Here is a tiny trained network, its code and every weight. The questions are about switching its units off for an input and a target symbol, where a switched-off unit gives its printed mean instead of its output.

import numpy as np


def w(rows, s, z=0):
    codes = np.array(rows[::2]) - 128.0
    scale = np.full(codes.shape[1], s)
    scale[-1] = z or s
    return codes * scale


def softmax(a):
    e = np.exp(a - a.max(-1, keepdims=True))
    return e / e.sum(-1, keepdims=True)


def log_softmax(a):
    a = a - a.max(-1, keepdims=True)
    return a - np.log(np.exp(a).sum(-1, keepdims=True))


def net(x, mask):
    ids = ['ΔΛΞΦΨΩαβεζηθμπτ'.index(c) for c in x.split()]
    T = len(ids)
    res = E[ids] + P[:T]
    u = 0
    for l in range(3):
        r = res
        for j in range(2):
            rows = slice(3 * j, 3 * j + 3)
            q, k, v = (r @ M[l][rows].T for M in (Q, K, V))
            z = softmax(np.where(np.tri(T) > 0, q @ k.T / 3**0.5, -1e9)) @ v
            o = O[l][rows]
            res = res + np.where(mask[u + j], z, o[:, -1]) @ o[:, :-1]
        u += 2
    return log_softmax(res[-1] @ U[:, :-1].T + U[:, -1])


Q, K, V, O = {}, {}, {}, {}
E = w([
[66,121,226,104,89,114,229,153],'Δ',
[228,156,98,168,203,171,51,96],'Λ',
[89,115,88,124,89,95,153,54],'Ξ',
[95,101,92,137,115,114,126,23],'Φ',
[184,36,92,93,108,208,50,166],'Ψ',
[215,244,181,130,132,166,152,182],'Ω',
[194,182,93,148,180,84,23,85],'α',
[113,220,114,157,142,38,62,89],'β',
[147,242,102,80,113,83,127,107],'ε',
[120,105,212,220,87,75,54,182],'ζ',
[193,142,145,49,36,90,132,180],'η',
[56,35,159,115,90,206,127,124],'θ',
[76,61,187,86,255,98,66,209],'μ',
[89,189,154,203,197,180,150,66],'π',
[214,109,157,145,152,194,185,113],'τ',
],0.0087)
P = w([
[153,81,188,212,53,64,197,79],'0',
[24,95,188,11,101,218,60,121],'1',
[89,118,204,47,102,193,62,130],'2',
[181,104,103,103,195,44,254,141],'3',
[118,94,113,99,159,72,175,140],'4',
[79,75,245,10,87,160,62,110],'5',
[165,114,163,32,102,136,170,186],'6',
],0.0079)
Q[0] = w([
[105,148,102,124,44,121,164,118],'L0H0',
[109,85,129,123,82,56,70,2],'L0H0',
[90,94,247,83,68,157,55,61],'L0H0',
[89,186,164,183,71,142,130,129],'L0H1',
[125,164,244,84,124,165,36,78],'L0H1',
[174,138,75,252,99,131,130,157],'L0H1',
],0.0067)
K[0] = w([
[138,111,96,185,99,133,100,131],'L0H0',
[138,137,135,179,107,129,162,132],'L0H0',
[118,105,126,148,176,101,224,136],'L0H0',
[218,101,150,147,69,140,125,94],'L0H1',
[178,131,64,131,137,76,254,138],'L0H1',
[115,180,178,113,43,148,111,147],'L0H1',
],0.0089)
V[0] = w([
[46,122,60,91,143,67,39,88],'L0H0',
[81,87,82,70,112,220,91,188],'L0H0',
[116,47,111,155,208,68,98,75],'L0H0',
[216,177,103,100,8,127,190,72],'L0H1',
[196,43,217,2,111,102,169,240],'L0H1',
[237,70,71,107,135,130,103,106],'L0H1',
],0.0074)
O[0] = w([
[127,29,244,60,94,47,108,145,110],'L0H0',
[64,78,140,122,118,91,95,57,115],'L0H0',
[193,136,196,123,69,127,111,101,164],'L0H0',
[121,33,2,100,137,89,203,143,59],'L0H1',
[60,181,60,235,73,127,63,154,254],'L0H1',
[168,65,76,74,104,140,13,89,104],'L0H1',
],0.0084,0.0062)
Q[1] = w([
[169,122,164,84,71,136,101,82],'L1H0',
[132,92,51,109,138,228,158,180],'L1H0',
[158,140,108,136,131,1,189,150],'L1H0',
[61,181,132,217,67,125,126,202],'L1H1',
[88,121,182,96,118,19,149,119],'L1H1',
[150,151,98,187,79,188,179,173],'L1H1',
],0.0077)
K[1] = w([
[129,51,183,176,195,130,165,105],'L1H0',
[180,109,127,214,92,50,236,123],'L1H0',
[134,161,100,61,133,254,133,86],'L1H0',
[118,57,160,94,182,124,114,218],'L1H1',
[153,124,65,89,165,202,96,60],'L1H1',
[166,140,216,204,120,102,69,194],'L1H1',
],0.007)
V[1] = w([
[104,182,169,190,178,113,128,230],'L1H0',
[146,100,91,171,156,255,138,39],'L1H0',
[166,112,95,168,30,133,101,134],'L1H0',
[58,82,138,196,19,156,154,34],'L1H1',
[104,111,211,209,141,158,32,160],'L1H1',
[125,169,110,86,211,173,54,174],'L1H1',
],0.0072)
O[1] = w([
[126,214,74,76,176,112,191,127,246],'L1H0',
[165,113,150,185,180,186,128,1,88],'L1H0',
[156,125,108,98,56,91,64,70,141],'L1H0',
[71,128,127,145,69,106,142,62,141],'L1H1',
[134,184,136,96,153,86,106,65,254],'L1H1',
[150,167,120,95,211,170,62,134,150],'L1H1',
],0.0089,0.0074)
Q[2] = w([
[110,204,182,124,80,161,76,177],'L2H0',
[165,87,79,196,104,97,207,89],'L2H0',
[87,186,147,78,155,152,94,78],'L2H0',
[173,111,89,186,163,70,173,154],'L2H1',
[171,102,141,109,117,67,124,90],'L2H1',
[56,159,131,1,167,48,115,85],'L2H1',
],0.0088)
K[2] = w([
[176,98,86,168,106,151,188,102],'L2H0',
[70,99,174,2,212,84,95,130],'L2H0',
[178,132,103,139,48,179,161,123],'L2H0',
[109,144,94,43,131,159,142,119],'L2H1',
[94,167,141,132,139,168,66,171],'L2H1',
[102,79,178,193,228,89,65,210],'L2H1',
],0.0091)
V[2] = w([
[2,101,199,101,136,133,126,56],'L2H0',
[181,157,153,182,193,169,115,62],'L2H0',
[203,110,177,85,116,97,108,109],'L2H0',
[252,166,101,133,106,62,113,175],'L2H1',
[208,131,127,146,108,158,88,28],'L2H1',
[110,142,161,197,108,49,195,48],'L2H1',
],0.0083)
O[2] = w([
[186,200,53,116,49,126,157,186,37],'L2H0',
[60,118,114,49,90,223,217,96,191],'L2H0',
[76,111,229,157,94,76,176,183,117],'L2H0',
[60,75,103,41,218,3,186,135,179],'L2H1',
[164,99,84,43,135,102,50,102,67],'L2H1',
[204,156,115,105,34,89,220,95,254],'L2H1',
],0.0067,0.0055)
U = w([
[11,99,7,176,91,87,81,154,253],'Δ',
[96,114,114,127,136,157,99,7,64],'Λ',
[217,100,186,123,89,125,116,139,188],'Ξ',
[100,158,171,167,14,172,86,66,107],'Φ',
[107,205,49,211,90,167,138,172,76],'Ψ',
[186,115,165,132,79,122,126,177,167],'Ω',
[115,169,110,11,140,23,155,95,135],'α',
[92,68,169,61,114,95,114,87,92],'β',
[169,95,159,30,138,134,97,58,95],'ε',
[183,158,3,107,232,144,120,157,98],'ζ',
[109,82,168,117,138,86,150,128,123],'η',
[183,111,182,144,97,95,6,16,115],'θ',
[109,226,205,136,119,164,67,110,54],'μ',
[199,144,170,80,149,211,179,159,249],'π',
[112,96,120,166,152,99,153,156,124],'τ',
],0.0038,0.0036)

Each question gives the input, a string of symbols that net reads in full, and the target symbol t.
The units are the heads (3 rows each of Q, K, V and O). Each row of codes is followed by its name. A weight is (code - 128) times the scale printed after its matrix; where a second scale follows, it is the last column's (O and U).
mask holds one flag per head, layer by layer. A switched-off head (its flag False) gives its mean, the last column of its rows in O, instead of its output. The means were averaged over made-up inputs and are rounded, as every weight is.
A unit's drop is (log p(t) with every unit on - log p(t) with that unit switched off) / (log p(t) with every unit on - log p(t) with every unit switched off).
The circuit of an input: a set's keep is (log p(t) with only the set's units on - log p(t) with every unit switched off) / (log p(t) with every unit on - log p(t) with every unit switched off). Starting from all 6 units, units are removed one at a time, each time the one whose removal leaves the highest keep (on an exact tie, the one counted first), for as long as the keep stays at least 0.8.
circuit, biggest first: the units of the circuit, biggest drop first
unit that matters most: the unit with the biggest drop
which heads matter: for each layer, one digit per head in row order, 1 if its drop is at least 0.15 and else 0, layers parted by /
input τ μ η, target ε: circuit, biggest first => [L0H0, L1H0, L2H1, L2H0]
input μ η α, target α: which heads matter => 11 / 11 / 01
input Ω θ ζ μ, target Λ: which heads matter => 10 / 10 / 10
input α η Ω η Ω η, target Δ: circuit, biggest first => [L0H1, L2H1, L1H1]
input η Ψ μ θ Δ β, target θ: circuit, biggest first => [L2H0, L0H1, L1H1, L1H0]
input Δ η ζ Φ μ, target ζ: unit that matters most => L2H0
input η μ θ μ β Φ μ, target θ: which heads matter => 01 / 01 / 10
input μ Λ ζ Δ, target α: which heads matter => 11 / 01 / 01
input π Ω Δ Ω μ η, target π: which heads matter => 10 / 10 / 10
input μ μ μ ζ Δ μ, target α: circuit, biggest first => [L0H1, L1H1, L2H1, L1H0]
input η μ η Ξ, target θ: circuit, biggest first => [L0H1, L2H0, L1H1]
input μ Ψ Δ Φ, target α: circuit, biggest first => [L0H1, L1H1, L2H1, L0H0]
input η Δ Δ θ μ η η, target θ: circuit, biggest first => [L2H0, L0H1, L1H1]
input η Φ π, target Δ: circuit, biggest first => [L0H1, L1H1]
input η Φ θ, target Δ: circuit, biggest first => [L0H1, L1H1]
input ζ η π, target α: circuit, biggest first => [L2H1, L1H0]
input μ Λ β, target α: unit that matters most => L2H1
input Ω τ θ π, target Λ: circuit, biggest first => [L0H0, L1H0, L2H0]
input ζ μ Φ, target μ: which heads matter => 10 / 10 / 01
input θ α ε μ η Δ θ, target Ψ: unit that matters most => L2H0
input π Ω μ Δ, target π: which heads matter => 01 / 11 / 10
input π ζ Φ, target π: which heads matter => 11 / 10 / 00
